In the rows, 128 means zero.
Each row of numbers stands for one node and depends on some of the facts below. Use the named rows to name the rest.

Some rows with their names:
<1190>: [152 148 172 132 150 161 164 113 129 154 121 116 140 109 158 132 129 132
 154 162  93 191 147 154 152 215 142 124 109 115 128  82 113 131 108 136
 124 147]
<1157>: [154 155 175 150 147 170 162 114 121 157 125 110 160 118 168 122 128 138
 148 167  96 180 143 162 143 204 143 128 128 125 125  99 102 128 108 132
 115 143]
<1144>: [177 153 102 187 111 183 181  89 162 165 109 150 156 129 147 108 123 138
 161 160 137 107  81 126 115 130 160 144 113  84 129 128  93 169  97 148
 120 142]
<1297>: [147 165 175 137 134 165 168 114 108 156 123 128 137 111 164  95 134 140
 138 172  85 195 142 143 133 221 139 123 147 114 103  74  94 140 111 148
 126 129]
<602>: [150 152 176 157 140 166 166 120 120 161 123 116 168 113 170 117 136 141
 148 166  93 179 138 165 134 212 140 117 126 126 123  99  93 130 105 133
 110 139]
<713>: [150 166 152 121 140 167 177 107 107 160 131 100 121 121 166 109 146 130
 169 161 116 214 142 161 132 208 139 108 146 127  92  98 138 126 110 130
 138 139]
<894>: [157 167 171 157 147 170 160 111 120 162 118 116 180 115 171 123 133 141
 139 154  96 175 142 160 141 209 145 122 117 119 123 102 113 137 107 123
 117 144]
<580>: [154 166 172 153 146 172 160 109 121 163 119 116 184 111 172 124 132 138
 140 153  98 178 141 157 141 206 142 123 114 122 122 100 119 136 106 120
 116 145]
<317>: [145 145 186 173 133 150 156  94 139 171 142 102 152 131 175 143 130 123
 155 195  78 196 140 134 148 219 132 118  89  96 114  83 113 139  80 123
 112 140]
<205>: [157 168 169 155 147 170 161 112 122 161 116 116 183 114 173 120 133 140
 138 155  95 175 142 158 139 210 143 120 113 121 123 101 115 136 107 122
 117 143]
<227>: [153 159 172 153 146 168 163 114 121 160 120 115 169 116 167 122 133 138
 144 160  96 184 143 161 138 207 143 120 123 119 119 102 107 132 106 126
 117 143]
<709>: [153 154 178 151 148 171 162 115 123 157 125 111 157 119 168 126 128 139
 148 168  96 186 142 162 138 205 142 129 129 127 125  99 104 128 109 133
 114 143]
<240>: [153 150 189 141 152 176 160 117 123 152 134 104 149 120 167 127 116 137
 154 168  95 173 144 163 145 192 144 141 137 137 136  98 106 122 114 134
 112 147]
<714>: [158 148 103 179 100 184 178  92 182 152  95 145 141 126 135  84 119 129
 147 168 133 136  69 135 130 127 164  98  89  74 118 131  56 155  83 160
  95 132]
<258>: [171 119  99 166  99 191 178 105 164 170  97 168 119 137 153  73 109 132
 149 173 129 113  79 136  66 155 174 153 101  45 115  85  80 153 101 156
 121 125]
<1220>: [170 148 119 186 114 188 182  91 170 148 117 137 120 141 136 105 113 137
 164 171 130 128  79 137 133 111 163 137 139  94 131 146  54 156  96 169
 109 138]
<1177>: [181 144  99 200 112 180 182  90 159 166 101 155 154 134 135 112 131 136
 159 153 132 119  86 140 116 130 166 145 117  71 126 146  84 168  90 142
 128 145]

Some facts about the nodes:
<1007> (π <88>) (μ stoklafles)
<1015> (π <1113>) (μ gudi)
<1032> (π <88>) (μ stoklafles)
<1060> (π <675>,<1280>) (μ gudi)
<106> (π <1007>) (μ gudi)
<1088> (π <1177>) (μ gudi)
<1103> (π <1116>) (μ gudi)
<1108> (μ stoklafles)
<1112> (μ stoklafles)
<1113> (μ stoklafles)
<1116> (π <884>) (μ stoklafles)
<1122> (π <606>,<1158>) (μ gudi)
<1128> (π <280>,<530>) (μ stoklafles)
<1130> (π <987>) (μ gudi)
<1137> (π <258>) (μ gudi)
<113> (π <1137>,<530>) (μ gudi)
<1142> (π <1108>) (μ gudi)
<1144> (μ stoklafles)
<114> (π <1218>,<258>) (μ gudi)
<1157> (π <608>) (μ gudi)
<1158> (π <161>,<867>) (μ gudi)
<1177> (μ stoklafles)
<1190> (π <72>) (μ gudi)
<1195> (μ stoklafles)
<1218> (μ stoklafles)
<121> (π <963>) (μ gudi)
<1220> (π <93>) (μ stoklafles)
<1228> (μ gudi)
<1256> (π <310>) (μ gudi)
<1261> (μ gudi)
<1262> (μ stoklafles)
<1280> (π <599>,<884>) (μ gudi)
<1292> (π <792>) (μ gudi)
<1297> (π <651>) (μ gudi)
<138> (π <93>) (μ stoklafles)
<149> (π <580>,<518>) (μ gudi)
<161> (π <93>,<320>,<593>) (μ stoklafles)
<169> (π <1177>) (μ gudi)
<182> (π <713>) (μ stoklafles)
<205> (μ gudi)
<217> (π <1280>) (μ gudi)
<227> (π <1112>,<861>) (μ gudi)
<228> (π <243>) (μ gudi)
<234> (π <821>,<861>) (μ stoklafles)
<240> (π <960>) (μ gudi)
<243> (π <1195>,<714>,<884>) (μ gudi)
<251> (π <1088>,<503>) (μ gudi)
<258> (π <1113>) (μ stoklafles)
<260> (μ gudi)
<273> (π <243>) (μ gudi)
<280> (π <977>) (μ stoklafles)
<309> (π <897>,<1261>) (μ gudi)
<310> (π <1195>) (μ gudi)
<317> (π <1158>) (μ gudi)
<320> (π <651>) (μ stoklafles)
<328> (π <714>) (μ gudi)
<336> (μ gudi)
<371> (π <713>,<280>,<862>,<99>) (μ gudi)
<394> (π <138>) (μ stoklafles)
<401> (π <1144>,<729>,<260>) (μ stoklafles)
<403> (π <566>) (μ stoklafles)
<411> (μ stoklafles)
<417> (π <1158>) (μ gudi)
<443> (π <502>,<1088>) (μ gudi)
<459> (π <518>) (μ stoklafles)
<495> (π <317>,<580>) (μ gudi)
<502> (μ gudi)
<503> (π <205>,<894>,<1280>) (μ gudi)
<508> (π <1060>) (μ gudi)
<518> (μ gudi)
<527> (π <320>,<72>) (μ gudi)
<530> (π <606>) (μ gudi)
<558> (μ gudi)
<565> (π <1142>) (μ gudi)
<566> (π <1280>) (μ stoklafles)
<571> (π <593>) (μ gudi)
<578> (μ gudi)
<580> (μ gudi)
<593> (π <578>) (μ gudi)
<597> (π <68>) (μ gudi)
<599> (π <984>,<571>) (μ gudi)
<602> (π <60>,<228>) (μ gudi)
<606> (μ gudi)
<608> (π <960>) (μ stoklafles)
<60> (π <1228>) (μ gudi)
<621> (π <1113>,<599>,<593>) (μ stoklafles)
<651> (π <1113>,<593>) (μ gudi)
<672> (π <909>,<651>) (μ gudi)
<675> (μ gudi)
<681> (π <503>) (μ gudi)
<68> (μ gudi)
<709> (π <240>) (μ gudi)
<713> (π <909>,<1116>) (μ gudi)
<714> (π <593>,<621>) (μ stoklafles)
<729> (π <1158>,<621>) (μ gudi)
<72> (π <599>) (μ gudi)
<766> (π <558>) (μ gudi)
<792> (π <1116>,<336>) (μ stoklafles)
<793> (π <317>,<72>) (μ gudi)
<815> (π <1158>) (μ gudi)
<821> (π <1088>) (μ gudi)
<835> (π <273>,<228>,<182>,<681>,<336>) (μ gudi)
<84> (π <578>) (μ gudi)
<861> (μ stoklafles)
<862> (π <411>) (μ gudi)
<867> (π <884>,<84>) (μ stoklafles)
<884> (π <121>) (μ gudi)
<88> (μ stoklafles)
<894> (μ gudi)
<897> (π <417>,<681>) (μ gudi)
<905> (π <566>) (μ gudi)
<906> (μ gudi)
<909> (π <675>,<963>,<867>,<1060>,<578>) (μ stoklafles)
<93> (π <593>) (μ gudi)
<960> (μ gudi)
<963> (μ gudi)
<977> (π <987>,<867>) (μ gudi)
<984> (π <963>,<121>) (μ stoklafles)
<987> (π <1113>,<558>,<766>) (μ stoklafles)
<99> (π <897>,<273>) (μ gudi)

Name these rows:
No name comes twice in this set of rows, the named rows included.
[153 155 175 147 142 169 167 114 117 160 128 108 148 120 167 118 134 140
 152 164  96 191 142 164 136 207 142 121 138 124 116 100 105 131 107 133
 121 139] => <371>
[147 190 166 146 135 178 154 108 130 144 101 106 180 119 166  93 128 135
 112 168  98 220 131 161 162 193 146  80 117 122  91 120  96 129 100 129
 103 133] => <593>
[154 146 158 124 147 159 156 121 144 145 107 115 153 106 156 146 129 127
 144 164 105 197 147 156 152 218 137 123  84 109 130  82 111 124 111 142
 117 148] => <599>
[151 169 169 135 133 162 169 114 107 156 123 123 140 114 168 100 138 138
 141 176  91 204 142 144 132 219 135 123 151 116  95  79  99 139 112 147
 127 129] => <672>
[149 152 184 170 141 161 167 115 118 163 129 117 160 118 168 118 137 142
 146 171  80 180 140 159 136 217 135 123 134 119 122  99  81 138 100 138
 112 137] => <897>
[158 156 176 174 150 162 167 120 120 160 118 116 158 125 161 124 139 145
 139 161  80 187 147 169 135 222 143 119 134 115 125 111  77 140 104 139
 118 136] => <681>
[160 167 168 159 154 166 164 119 128 157 121 109 154 123 170 125 131 143
 141 159  91 179 146 163 129 217 142 118 122 119 128  98  97 137 111 139
 116 135] => <905>
[147 147 189 182 131 151 157  97 137 171 140 102 158 133 177 139 133 126
 151 195  78 201 140 138 144 219 131 119  95  99 111  89 106 141  80 123
 107 136] => <417>
[166 161 130 135 165 154 165 132 159 148 106  94 151 124 170 152 137 133
 156 156 113 188 149 172 121 239 136  97  72 108 138  88 114 126 115 154
 118 133] => <1280>
[153 140 155 109 157 158 160 114 145 146 112 115 126 103 149 148 125 126
 159 155 100 192 150 151 153 221 140 121  76 105 141  71 118 129 112 143
 127 148] => <72>

The same nodes again, as new rows of numbers:
Known rows:
<113>: [142 132 139 104 150 108  81 179 109 134 122  94 114 137 129 161 151 141
 127 154 101 122 166  99 105 113 163 126 146 161 128 162 145 175 118 158
 130 112 117 132 184 121  99 109]
<234>: [ 66 124  84 174 119 155 122  57 170  91 103 135 116 140 118  92 177 127
 153 149  77 145  75 126 159 132  54  83  45 130 138 123 136  77 173  91
 170  75 122 177  99 125 118 163]
<258>: [ 80 125 116 176  91 157 158  64 149 101 108 174 125 141  84  41 117 136
 163 138 104 152 109 136 194 102  79  90  67  98 167 101 100 117 142  62
 129  82 147 137  85 116 145 144]
<1130>: [ 88 131  93 138 210 126 138 150 128 165 133 112 121 141 166 165 141 108
  92 132 138 111  76 140 100 179 132 134 110 156 142 171 179 125  92 178
 123 190 117 108 136 130  95 171]
<309>: [104 127  91 135 211 132 174 136 144 183 127 137 155 134 171 157 113 100
  82 128 178 140  54 149  97 170 115 179 103 121 114 127 147 100  92 156
  94 217 136 101  82 134 127 160]
<651>: [130 138 125 105 155 113  88 173  73 131 168  90  98 112 155 170 155 127
 107 129 102  80 134 128 110 179 160  97 152 163 146 187 173 160  95 170
 158 144 114 128 201 141  75 136]
<227>: [167 111 128 128 159  73  93 147 130 128 122  77 166 133 148 148 129 126
 146 154 142 108 156  77  89 111 138 158 127 121  94 118 108 112 149 132
 129 138 177 113 109 111 122  82]
<317>: [154 104 139 106 150 120 107 140 152 156 103 127 133 142 127 158 131 136
 124 128 149 168 150 104 101 111 154 162 147 131 114 114 121 132 128 163
  90 136 130 123 126 123 134 118]
<228>: [155 138 129 112 143 103 133 161  72 131 176 107 133 112 144 152 128 118
  98 126 127  86 132 157 120 158 147 128 163 141 119 157 148 147  91 145
 135 177 142 105 153 143 100 131]
<835>: [140 154 126 119 149 114 109 174  67 126 173  91 123 112 149 163 147 125
 100 136 110  82 136 142 110 158 149 115 162 160 129 177 157 158  91 143
 162 165 119 122 163 144  87 130]
<1142>: [140 167 135  67 145 113 134 132 116 141 166  79 123 108 175 205 200 182
 157 124  70  63 121 118 100 135 168 121 156 144  84 150 161 128 132 142
 107 151  83 126 187 113 134 142]
<606>: [160 108 168  92 128 110  77 156 116 130 117  90  96 116 124 148 145 140
 134 130 113 121 177 100 117 107 176 123 168 155 152 152 133 160 148 167
 134  98 128 144 194 114 105  92]
<240>: [171 138 165  93  95 130  82 199 132 115 121  71 130 170 116 175 110 133
 147 110  88 117 185  78  91  81 159 133 186 164 119 166 120 137 149 191
 147  66  86 180 202 102 118  93]
<599>: [166 131 156 106 125 108 102 167  96 121 134 105 130 119 129 138 125 137
 130 129 135 123 173 123 115 115 167 138 170 137 127 129 124 158 120 145
 127 122 136 113 154 118 113  98]
<867>: [ 86 142 109 165  77 151 160  78 113  87 147 167 115 118  94  58 133 138
 152 129  79 104 103 161 193 152  89  52  91 114 161 136 128 129 128  65
 164  88 126 146 117 146 125 145]
<1103>: [142 143 127 129 155 120 145 150 116 149 135 127 146 129 151 146 114 118
 106 138 157 132 127 138 107 137 138 164 147 119 107 119 129 137  97 131
 118 169 138  98 107 123 130 124]
<1218>: [ 88 102 137 166  89 147 167  47 170 117  79 189 127 143  75  36  96 133
 176 130 114 168 121 130 189  81  91  98  71  93 172  82  86 109 165  61
 108  62 159 128  84 101 166 123]

Name these rows:
No name comes twice in this set of rows, the named rows included.
[ 97 157 135 126  74 151 206  25 168 107 141 162 128 117 116 101 158 181
 203 118  69 117  70 144 177 101  84  82  89  92 112  84 114  90 173  46
  94  99 105 138  93 115 195 156] => <1108>

The same nodes again, as new rows of numbers:
Named rows:
<1142>: [142 104 127 145 147 128 124 115 155 119 115 149 101 130 114 108 108 135
 132  93 149 135 125 117 133 140 129 107 106 132 124 127 134 116]
<651>: [146 160 102 138 150 124 132 110 164 123 129 134 106 140 174 136 130 150
 130 101 130 127  88 137 116 150 131  93 131 152 135 107 136 104]
<328>: [137 112 129 133 142 126 124 112 151 124 113 148 104 138 119 106 105 153
 133  88 145 136 126 117 121 144 121 115 118 143 132 122 130 115]
<977>: [151 117 102 150 158 117 111 123 162 130 113 141 109 137 130 113 117 148
 133  88 154 131 112 113 115 142 134  94 121 131 124 114 140 142]
<502>: [154 105 137 145 144 129 135 121 161 113 110 137  99 132 119 102 103 141
 126  99 156 135 134 115 135 145 122 111  97 120 118 130 128 114]
<84>: [174 121 118 122 140 124 113 127 158 120 114 141 103 134 134 109  84 152
 141  87 149 136 124 105  98 154 138 104 105 125 147 111 118 134]
<417>: [138  94 147 172 160 119 119 117 157  96  97 196 109 122 131 106 115 161
 155  86 161 119 123 117 114 135 126  94 134 174 128 118 136 154]
<909>: [179  90  99  89 133  74  83  59 114 140 148  45 226 106 206 150 124 176
 186 197 133 150 152 140 146 115 136 109 182 114 149 142 134 173]
<709>: [140 105 125 145 150 130 120 112 154 119 117 153 100 127 112 110 111 132
 132  93 145 134 122 119 133 138 133 106 107 134 122 128 135 115]
<113>: [140 107 121 149 150 125 122 114 155 121 115 149 103 133 113 110 113 136
 133  94 148 135 120 119 132 138 129 106 111 135 122 124 137 119]
<1256>: [140 106 125 142 146 126 123 115 155 122 113 150 103 134 114 106 108 142
 132  91 147 135 126 117 129 140 127 110 112 137 123 125 134 117]
<280>: [141  75  99 105 127  60 100  51 114 142 142  52 224 103 190 145 158 180
 182 198 126 138 152 157 171  98 114 117 185 134 133 148 148 155]
<793>: [133 104 137 157 154 134 120 106 148 114 118 163 103 128 114 111 111 133
 135  97 149 138 120 119 139 137 134 105 119 146 118 131 139 116]
<867>: [154  86 104  87 137  68  84  53 111 151 142  46 235 115 201 139 133 200
 180 190 134 149 159 139 141 115 119 119 199 138 151 147 139 178]
<260>: [153 107 137 145 148 132 135 121 162 116 110 138 102 129 122 101 103 142
 126  99 156 132 133 115 134 147 122 111  97 123 118 133 126 111]
<1088>: [156  88 124 169 116  96 114 128 140 104  99 152  88 159  84 110 107 136
 144 104 152 162 128 118 153 118 113 123 112  98 109  89 152 128]
<1262>: [149  76 125 103 124  71 116  52 119 133 139  46 221 101 200 136 146 184
 174 204 132 137 166 156 178 108 106 126 174 130 130 160 137 140]

Rows to name:
No name comes twice in this set of rows, the named rows included.
[124 118  90 130 143  57 120  46 127 155 148  24 237 123 240 154 188 193
 158 211 127 136 128 173 185 109 101 106 213 148 110 152 160 140] => <258>
[141  92  97 102 130  69 104  45 116 135 154  55 219  96 203 162 168 168
 179 205 113 135 137 166 173  96 123 114 186 142 135 146 149 138] => <320>
[141 109 126  72 109  66 118  44 107 132 143  58 223 116 227 149 141 216
 186 197 111 139 154 166 143 114  99 134 205 173 162 138 129 132] => <714>
[144  71 116 108 120  61 106  50 108 133 139  55 220 109 187 141 150 181
 180 202 127 146 160 158 179  96 108 126 185 132 130 148 145 148] => <234>
[148 100 142 165 163 119 115 122 160  96  98 193 111 122 138 108 108 167
 157  82 160 119 120 113 100 138 131  90 135 173 136 112 133 163] => <1158>
[146 116 124 121 167 153  96 109 142 138 125 127 114 154 109 108  89 154
 117  96 156 168 126  87 116 160 131 119 135 118 125 126 139 144] => <884>
[135 109 131 151 152 137 121 106 149 117 123 158 100 129 113 117 113 127
 135  97 143 139 118 121 137 136 135 106 114 142 118 129 138 110] => <527>
[143 119 110 144 152 127 120 113 157 122 122 146 102 129 126 122 121 132
 131  95 141 132 110 122 128 139 136  99 113 135 124 120 138 115] => <1297>
[155 142 135 116 129 132 128 109 149 110 124 155  97 140 151 124  92 154
 144  94 130 139 114 125 104 151 130 111 124 159 153 105 120 102] => <571>
[160 110 134 146 146 130 129 122 160 118 113 137 102 131 127 101  91 135
 129  94 159 135 132 113 129 150 133 104  97 123 120 133 123 117] => <675>
[135  80  94  72 141  81  81  44 105 164 151  40 234 107 182 142 141 189
 171 188 124 148 159 137 150 113 123 127 194 133 148 160 142 166] => <1116>
[135  97 125 141 155 139 123 107 156 118 121 157  98 114 102 113 118 121
 131  96 141 129 123 120 139 135 139 106  98 134 120 138 136 107] => <240>
[141 105 118 141 151 130 120 114 155 123 117 149 102 128 111 109 111 135
 132  90 146 133 122 116 127 139 134 106 107 132 125 124 135 121] => <1292>
[132 105 127 132 145 126 126 114 155 129 110 143 104 136 111 100 110 155
 128  88 148 134 133 115 125 144 116 118 111 140 129 128 132 113] => <310>
[157  86 128  94 146 103  89  43 102 134 154  36 227 124 189 151 139 185
 162 221 136 181 155 130 181 116 111 136 205 103 116 149 151 168] => <984>

Now the same nodes, written a new way:
Some nodes and their rows:
<68>: [110  71 116 114 196 132 109 131 110 124 158 101  94  77 117 133 160 148
  95 148 108 128 112 161  79  76 118  86 109 112 163  93 138 130 111]
<906>: [119  85 111 127 202 132 107 126 116 122 140 104  97  81 126 129 158 154
  96 148 110 109 124 157  81  86 118 100  99 109 174  90 143 138 105]
<862>: [116  83 111 126 202 126 107 131 116 122 138  99  93  81 128 134 149 156
  95 138 105 104 129 154  81  87 120  92 108 106 175  91 142 139 100]
<984>: [146  92 117 147 186 168  63 134  89 121 150 115 124  98  88 116 163 145
 144 138  90  98 146 126 102 118 117  87 129  91 142 126 169 111  82]
<672>: [119  94 111 124 210 134 101 131 115 130 140 106  98  85 129 129 158 156
  94 147 112 101 135 146  77  86 121 106  94 108 178  88 142 140 101]
<205>: [112  72 113 127 195 121 109 128 114 118 136  95 103  76 126 128 149 155
  95 145  99 106 118 171  84  92 119  89 104 107 166  98 150 137 111]
<1220>: [149 104 117 145 195 176  58 132  89 128 151 122 128 103  90 111 171 144
 144 146  98  97 153 118  96 116 118 100 118  94 147 123 167 111  81]
<621>: [148  95 118 149 186 172  66 133  90 121 149 114 124  99  91 117 167 143
 146 142  92 103 147 126 100 118 117  89 128  93 142 126 167 109  83]
<1228>: [122  67 111 128 196 120  93 119 145  96 130  95  89  91 123 109 171 130
 108 132 114 116 131 172  91  87  76  66  87  88 169  65 128 130 106]
<713>: [115  84 112 126 202 127 104 128 117 124 136 100  95  80 127 130 152 155
  96 140 106 104 128 155  80  89 119  96 101 107 173  89 142 140 104]
<884>: [115  85 113 125 202 129 103 127 116 125 136 101  97  80 127 129 154 155
  96 142 107 105 127 154  79  90 119  97  99 107 172  90 143 140 106]
<1190>: [121  95 113 124 212 132 101 128 113 134 139 110  99  85 129 127 160 159
  96 151 114 101 134 147  75  86 120 109  91 108 175  87 143 141 103]
<792>: [143  89 115 145 184 164  59 136  93 115 148 116 118  99  86 113 161 146
 142 131  88  96 145 124 104 117 117  83 130  88 141 124 169 114  78]
<1292>: [115  88 108 120 207 125  94 133 118 124 138 108  93  85 124 125 154 158
  91 139 109  95 135 143  78  86 121 101  93 104 178  85 143 145  99]
<1297>: [120  96 111 125 211 135 103 129 117 131 140 106  99  87 131 129 160 156
  94 150 114 104 136 146  76  86 121 108  92 109 179  88 141 138 102]
<987>: [151  99 115 153 187 174  73 136  93 116 151 110 122 100  93 122 165 144
 142 143  91 104 150 125 103 115 120  85 133  92 145 129 166 105  77]
<1103>: [116  90 109 121 207 127  97 132 118 125 138 108  94  85 125 126 155 159
  92 142 110  97 134 144  79  87 121 102  94 105 178  85 143 144  99]

Which node is each row?
No name comes twice in this set of rows, the named rows included.
[150  92 119 155 182 174  78 133  92 116 150 105 123  97  94 124 164 141
 146 141  88 110 144 134 103 118 115  79 138  93 140 131 166 102  83] => <1113>
[116  88 111 121 207 126  98 132 116 126 139 107  96  84 126 126 153 158
  91 142 109  96 132 147  79  87 122 102  96 105 176  88 144 143 100] => <309>
[126 102 106 133 210 138 115 135 122 122 144 100  95  90 135 137 162 157
  89 155 114 109 142 142  82  81 124 101  98 107 181  91 139 133  93] => <113>
[113  84 110 108 207 135  98 137 112 128 161 113  94  85 115 125 167 152
  87 154 117 118 125 143  76  71 124 100  94 111 172  87 139 135 101] => <597>
[150  90 115 149 185 170  65 133  90 115 152 118 122  98  85 114 167 145
 142 142  91 102 142 128 104 116 116  89 128  91 143 127 170 109  80] => <1262>
[191  93 140 149 186 151  87 125  72 128 144 151  97  99  73 119 185 184
 150 165 104 104 139 114 103 106 106  91 120  77 128 108 184 127  69] => <459>
[116  85 101 123 204 125 101 135 118 116 141 107 109  85 122 119 161 163
  86 162 106  97 127 158  84  84 129 108  83 101 176  95 155 142 104] => <251>
[113  70 115 116 213 148 103  89 124 108 180 133 104 102  95 158 160 139
  62 153  90 102 106 152  97  80 118 148 104 117 158  72 108 140  78] => <106>
[149  95 116 150 186 171  69 137  92 117 151 112 120  99  90 120 163 145
 142 139  90 101 149 124 104 116 119  84 133  90 144 128 166 108  76] => <280>
[114  70 101 129 187 120 118 133 120 102 140  95 120  79 124 117 164 159
  85 173  95 108 111 186  92  89 129  95  83 100 160 109 164 134 114] => <502>
[126  94 115 124 211 131 104 127 112 133 139 113  97  85 127 127 162 162
  97 153 115 103 134 146  76  85 119 108  91 108 175  85 143 142 102] => <793>
[130 106 105 137 210 145 125 136 127 117 146  95  95  93 138 141 165 155
  87 161 114 114 146 142  84  79 126  98  99 107 182  92 136 129  90] => <114>
[113  72 116 126 195 121 108 127 114 122 135  95  96  75 127 133 145 155
  98 135 100 105 120 166  81  93 116  86 111 108 168  94 144 138 108] => <1261>
[101 105  98 130 175 138  99 126 133 110 127 112  76  78 118 128 173 157
  92 130 113 125 120 119  69 109 148 108  78 115 157  80 148 164 107] => <1256>
[143  83 113 125 180 181  56 150  71 115 193 134  95  77  81  90 176 127
 132 142 121 131 123 122  95  82 117  67 137 113 154 143 183  93  83] => <608>

